Below are the code and all the weights of a small trained network. Each question names an input and a class and asks about switching units off, where a switched-off unit gives its printed mean instead of its output.

import numpy as np


def w(rows, s, z=0):
    codes = np.array(rows[::2]) - 128.0
    scale = np.full(codes.shape[1], s)
    scale[-1] = z or s
    return codes * scale


def norm(h):
    return h / np.sqrt((h * h).mean(-1, keepdims=True) + 1e-5)


def f(y):
    return np.maximum(y, 0)


def log_softmax(a):
    a = a - a.max(-1, keepdims=True)
    return a - np.log(np.exp(a).sum(-1, keepdims=True))


def net(x, mask):
    res = np.array(x, float).reshape(1, 4) / 4 @ E
    u = 0
    for l in range(4):
        y = f(norm(res) @ A[l][:, :-1].T + A[l][:, -1])
        res = res + np.where(mask[u : u + 4], y, B[l][:, -1]) @ B[l][:, :-1]
        u += 4
    return log_softmax(norm(res)[-1] @ U[:, :-1].T + U[:, -1])


A, B = {}, {}
E = w([
[134,113,55,211,174,145,150,153],'x0',
[129,121,93,145,103,164,107,99],'x1',
[203,120,201,219,113,184,75,112],'x2',
[158,93,163,73,135,215,133,254],'x3',
],0.0094)
A[0] = w([
[37,92,154,2,99,240,144,181,79],'0.n0',
[114,163,189,35,41,177,93,137,34],'0.n1',
[145,147,64,24,127,144,135,154,6],'0.n2',
[135,103,121,123,162,184,120,165,84],'0.n3',
],0.0078,0.0027)
B[0] = w([
[162,217,90,109,120,105,124,109,255],'0.n0',
[137,72,170,123,254,138,94,99,222],'0.n1',
[94,77,206,162,56,155,203,181,179],'0.n2',
[135,191,170,173,130,168,115,158,177],'0.n3',
],0.01,0.0068)
A[1] = w([
[98,127,131,99,85,135,166,114,28],'1.n0',
[74,98,70,44,136,179,185,152,59],'1.n1',
[116,107,171,5,97,140,73,102,5],'1.n2',
[115,106,53,190,166,154,173,223,83],'1.n3',
],0.014,0.0026)
B[1] = w([
[158,177,133,206,127,138,195,125,159],'1.n0',
[159,140,175,230,60,106,196,223,208],'1.n1',
[50,1,69,87,196,175,168,41,245],'1.n2',
[86,22,116,41,208,152,131,12,255],'1.n3',
],0.0097,0.0071)
A[2] = w([
[166,95,89,71,132,201,96,248,48],'2.n0',
[81,100,109,72,114,115,85,134,56],'2.n1',
[164,72,203,153,116,163,70,154,9],'2.n2',
[115,128,88,72,103,133,168,163,53],'2.n3',
],0.017,0.0016)
B[2] = w([
[119,198,182,118,72,33,66,5,228],'2.n0',
[224,111,69,114,154,142,137,173,175],'2.n1',
[106,106,83,156,104,142,193,231,254],'2.n2',
[158,114,112,164,140,181,50,187,181],'2.n3',
],0.015,0.0077)
A[3] = w([
[151,112,77,144,183,80,130,178,5],'3.n0',
[114,144,34,190,33,68,193,246,75],'3.n1',
[149,125,118,174,172,163,111,97,172],'3.n2',
[160,233,61,92,88,41,99,85,14],'3.n3',
],0.013,0.0011)
B[3] = w([
[141,110,195,106,75,191,84,79,171],'3.n0',
[127,162,109,239,98,155,158,246,244],'3.n1',
[114,115,143,15,136,119,153,190,186],'3.n2',
[166,235,176,93,88,82,38,86,195],'3.n3',
],0.012,0.011)
U = w([
[129,28,85,35,197,142,117,52,247],'0',
[143,175,97,218,63,128,125,207,31],'1',
[167,255,143,83,65,37,11,27,97],'2',
],0.0085,0.0014)

Each question gives the input, the list of numbers given to net, and the class t.
The units are the neurons (one row each of A and B). Each row of codes is followed by its name. A weight is (code - 128) times the scale printed after its matrix; where a second scale follows, it is the last column's (A, B and U).
mask holds one flag per neuron, layer by layer. A switched-off neuron (its flag False) gives its mean, the last column of its row in B, instead of its output. The means were averaged over made-up inputs and are rounded, as every weight is.
A unit's drop is (log p(t) with every unit on - log p(t) with that unit switched off) / (log p(t) with every unit on - log p(t) with every unit switched off).
The circuit of an input: a set's keep is (log p(t) with only the set's units on - log p(t) with every unit switched off) / (log p(t) with every unit on - log p(t) with every unit switched off). Starting from the 12 units with the biggest drops (on a tie, the unit counted first), units are removed one at a time, each time the one whose removal leaves the highest keep (on an exact tie, the one counted first), for as long as the keep stays at least 0.8.
units of the circuit, in order: the units of the circuit, biggest drop first
unit that matters most: the unit with the biggest drop
top k neurons: the k neurons with the biggest drops, biggest first
k most important neurons of layer l: the k neurons of layer l with the biggest drops, biggest first
drop of u: that unit's drop, to one decimal
input [4,-1,5,6], class 2: top 2 neurons	(2.n0 1.n2)
input [-6,5,6,0], class 0: top 3 neurons	(1.n2 1.n1 0.n3)
input [6,-7,-3,-1], class 0: units of the circuit, in order	(1.n3)
input [8,2,8,5], class 0: top 2 neurons	(1.n3 1.n1)
input [-1,0,-3,7], class 2: top 2 neurons	(2.n0 0.n0)
input [3,-7,-3,-6], class 2: top 3 neurons	(2.n2 1.n1 3.n3)
input [7,4,1,8], class 2: top 2 neurons	(2.n0 1.n2)
input [6,-5,-6,-2], class 0: top 3 neurons	(1.n3 2.n2 0.n0)
input [-5,-4,-4,0], class 0: top 3 neurons	(1.n2 0.n1 2.n2)
input [-2,-3,2,-1], class 0: top 3 neurons	(0.n3 1.n1 0.n2)
input [8,0,7,5], class 0: top 3 neurons	(1.n3 1.n1 3.n1)
input [-7,7,3,7], class 0: top 3 neurons	(1.n2 0.n1 3.n3)
input [6,-2,2,8], class 2: top 3 neurons	(2.n0 1.n2 0.n3)
input [7,-5,-5,2], class 0: unit that matters most	1.n3
input [-1,4,1,-2], class 2: 2 most important neurons of layer 1	(1.n1 1.n2)
input [6,8,0,8], class 2: top 2 neurons	(2.n0 1.n2)
input [-4,-3,2,7], class 2: drop of 1.n3	0.1
input [8,-3,3,0], class 0: drop of 1.n3	0.8
input [0,4,4,8], class 2: drop of 3.n1	0.0
input [-6,7,8,-2], class 1: units of the circuit, in order	(2.n2)
